[[-66  32  54]
 [-27  14  22]
 [ 52 -27 -41]
 [-68  34  57]
 [-77  37  62]]
->
[[-66  32]
 [-27  14]
 [ 52 -27]]

[[  0  41 -25 -14]
 [ 12  -4  65 -10]
 [-13 -60  66  -9]
 [-15 -15 -16  18]
 [ -9  21 -19 -15]]
->
[[  0  41]
 [ 12  -4]
 [-13 -60]]

[[  8   0]
 [-68  44]
 [-23 -21]
 [ 15  16]
 [ -4  -1]]
->
[[  8   0]
 [-68  44]
 [-23 -21]]

[[-10  14  17 -28]
 [  8  21  14  24]
 [  6  11 -69 -52]]
->
[[-10  14]
 [  8  21]
 [  6  11]]

[[ 30 -43  12 -22]
 [ 58   4  20 -29]
 [  0  38 -58   0]
 [ 63  -9  -5 -35]]
->
[[ 30 -43]
 [ 58   4]
 [  0  38]]

[[ -1  -6   0]
 [-20 -78  -1]
 [-12  32  -1]]
->
[[ -1  -6]
 [-20 -78]
 [-12  32]]

[[-11   4   1  34]
 [-44 -19  -3  -8]
 [ 54 -24  23 -37]
 [ 30  13  62  -5]
 [ 18  -2  13  20]]
->
[[-11   4]
 [-44 -19]
 [ 54 -24]]

[[ 53  75 -48  37]
 [-35 -60 -34  27]
 [-31 -72  47  18]
 [-14 -34 -32 -17]
 [ 14 -38 -28   5]]
->
[[ 53  75]
 [-35 -60]
 [-31 -72]]

[[ -4 -43 -22  76]
 [ -6 -44 -20  78]
 [ 42 -17 -57  12]]
->
[[ -4 -43]
 [ -6 -44]
 [ 42 -17]]
---
[[ 24  13 -15  20 -17]
 [ 61 -37 -22  10  -3]
 [ 71   1  -4   1  -4]
 [-83 -33  -3  -1  22]
 [ 70 -13   5  12 -28]]
->
[-17  10  -4 -33  70]

[[ 77 -60  -4 -47]
 [  7   1  13  -3]
 [ 59 -25  -1 -32]
 [ 24 -11  23   5]
 [ -2  -9  13  27]]
->
[-47  13 -25  24]

[[ 39 -15  15  -5]
 [ 14   5  66 -64]
 [  9   9  32 -41]]
->
[-5 66  9]

[[ 64   1  -1 -72  -2]
 [-20   1   0  -8  -7]
 [-51   0   0  14   1]
 [-69  -2   1 -44  -3]]
->
[-2 -8  0 -2]

[[-31  12 -64  50  -9]
 [ 12  51 -19  34  -2]
 [  5  51 -19  34  -2]
 [ 12  -1  25 -42 -24]
 [  5 -53  55 -42   5]]
->
[ -9  34 -19  -1   5]

[[  9   0 -14]
 [ 34  -2  20]
 [-45  -1 -69]
 [ -5  -3  25]]
->
[-14  -2 -45]
